Here is a tiny trained network, its code and every weight. The questions are about switching its units off for an input and a class, where a switched-off unit gives its printed mean instead of its output.

import numpy as np


def w(rows, s, z=0):
    codes = np.array(rows[::2]) - 128.0
    scale = np.full(codes.shape[1], s)
    scale[-1] = z or s
    return codes * scale


def f(y):
    return np.maximum(y, 0)


def log_softmax(a):
    a = a - a.max(-1, keepdims=True)
    return a - np.log(np.exp(a).sum(-1, keepdims=True))


def net(x, mask):
    res = np.array(x, float).reshape(1, 7) / 4 @ E
    y = f(res @ A[0][:, :-1].T + A[0][:, -1])
    res = res + np.where(mask, y, B[0][:, -1]) @ B[0][:, :-1]
    return log_softmax(res[-1] @ U[:, :-1].T + U[:, -1])


A, B = {}, {}
E = w([
[106,178,201,183,102,211,44,210,145,34,85,149],'x0',
[159,111,170,148,210,155,157,96,240,144,113,234],'x1',
[162,49,141,255,205,182,162,109,56,161,146,32],'x2',
[99,109,156,126,118,123,106,130,121,132,107,87],'x3',
[109,103,113,64,166,164,54,83,212,134,66,106],'x4',
[53,157,108,90,96,61,91,89,107,86,112,198],'x5',
[144,179,175,69,43,122,93,41,127,206,25,43],'x6',
],0.01)
A[0] = w([
[41,225,151,92,83,103,68,119,143,128,43,79,164],'N1',
[125,169,168,210,162,238,66,213,87,39,105,62,140],'N2',
[59,121,60,113,152,96,64,172,179,91,234,156,45],'N3',
[86,198,150,117,45,52,148,66,86,135,68,93,165],'N4',
[122,76,84,160,193,78,235,124,83,192,174,73,161],'N5',
[108,209,130,188,89,86,170,209,82,155,182,123,255],'N6',
[118,87,130,116,145,206,124,56,233,183,44,175,179],'N7',
[112,104,166,128,230,165,174,78,169,214,61,85,169],'N8',
[94,138,67,101,176,140,99,180,134,63,182,215,118],'N9',
[112,171,157,86,82,227,86,206,254,71,154,203,190],'N10',
[74,59,90,109,169,192,111,180,160,79,195,230,231],'N11',
[118,76,151,79,144,73,148,112,117,183,114,95,167],'N12',
],0.0083,0.0058)
B[0] = w([
[150,131,81,43,40,134,61,117,108,133,152,101,228],'N1',
[181,52,221,119,42,146,141,225,96,146,127,46,236],'N2',
[103,76,91,97,157,119,170,108,109,77,84,140,186],'N3',
[65,146,84,63,68,166,111,108,110,172,107,161,229],'N4',
[61,131,75,184,216,202,179,23,98,140,236,112,239],'N5',
[60,135,190,105,90,133,244,137,44,161,127,154,216],'N6',
[204,137,188,150,171,129,53,89,154,136,68,213,224],'N7',
[168,83,166,147,212,191,63,66,155,153,110,133,216],'N8',
[51,121,102,114,165,2,152,106,100,57,102,151,210],'N9',
[174,218,117,171,140,48,136,205,130,85,62,92,252],'N10',
[125,83,161,149,214,46,151,166,154,26,121,130,241],'N11',
[133,110,117,57,121,135,142,72,76,125,137,106,188],'N12',
],0.0088,0.017)
U = w([
[151,16,184,207,89,187,161,234,57,138,142,32,85],'0',
[79,211,148,140,110,151,227,119,91,163,200,245,95],'1',
[186,255,142,172,151,116,105,206,251,93,68,178,2],'2',
[69,35,97,100,181,52,119,163,154,28,162,193,167],'3',
[99,199,57,2,23,96,38,58,141,181,52,105,215],'4',
[85,101,63,190,216,214,171,65,130,172,220,35,65],'5',
[177,80,201,142,200,156,77,28,219,189,35,174,137],'6',
],0.009,0.0055)

Each question gives the input, the list of numbers given to net, and the class t.
The units are the neurons (one row each of A and B). Each row of codes is followed by its name. A weight is (code - 128) times the scale printed after its matrix; where a second scale follows, it is the last column's (A, B and U).
mask holds one flag per neuron, in row order. A switched-off neuron (its flag False) gives its mean, the last column of its row in B, instead of its output. The means were averaged over made-up inputs and are rounded, as every weight is.
A unit's drop is (log p(t) with every unit on - log p(t) with that unit switched off) / (log p(t) with every unit on - log p(t) with every unit switched off).
The circuit of an input: a set's keep is (log p(t) with only the set's units on - log p(t) with every unit switched off) / (log p(t) with every unit on - log p(t) with every unit switched off). Starting from all 12 units, units are removed one at a time, each time the one whose removal leaves the highest keep (on an exact tie, the one counted first), for as long as the keep stays at least 0.8.
circuit, biggest first: the units of the circuit, biggest drop first
unit that matters most: the unit with the biggest drop
k most important neurons: the k neurons with the biggest drops, biggest first
drop when u is switched off: that unit's drop, to one decimal
input [5,7,-1,2,1,2,8], class 4: 3 most important neurons	(N1; N11; N4)
input [3,2,-4,-3,-7,8,1], class 4: circuit, biggest first	(N4)
input [-5,3,-7,-3,5,-5,-2], class 2: circuit, biggest first	(N10; N5)
input [5,8,-3,-5,-6,3,-1], class 2: 2 most important neurons	(N10; N5)
input [-7,1,-3,-8,6,-2,7], class 6: 2 most important neurons	(N7; N8)
input [0,-8,7,2,-8,3,5], class 1: circuit, biggest first	(N6; N4)
input [6,2,5,3,2,8,3], class 4: 2 most important neurons	(N1; N11)
input [5,4,-2,-8,7,-3,-6], class 2: 2 most important neurons	(N10; N7)
input [6,0,-4,7,-8,-5,-8], class 0: 2 most important neurons	(N2; N6)
input [0,-2,6,3,-8,-8,3], class 5: 2 most important neurons	(N5; N10)
input [0,-3,-3,8,7,-5,-3], class 2: 2 most important neurons	(N4; N5)
input [2,-8,-2,-2,1,7,-3], class 4: 2 most important neurons	(N1; N4)
input [-3,-4,7,7,-6,4,5], class 5: drop when N5 is switched off	0.7
input [-8,-8,6,7,5,6,2], class 5: drop when N5 is switched off	3.6
input [8,3,3,-6,2,5,4], class 2: drop when N10 is switched off	0.2
input [5,0,-7,-8,7,2,-1], class 2: unit that matters most	N10
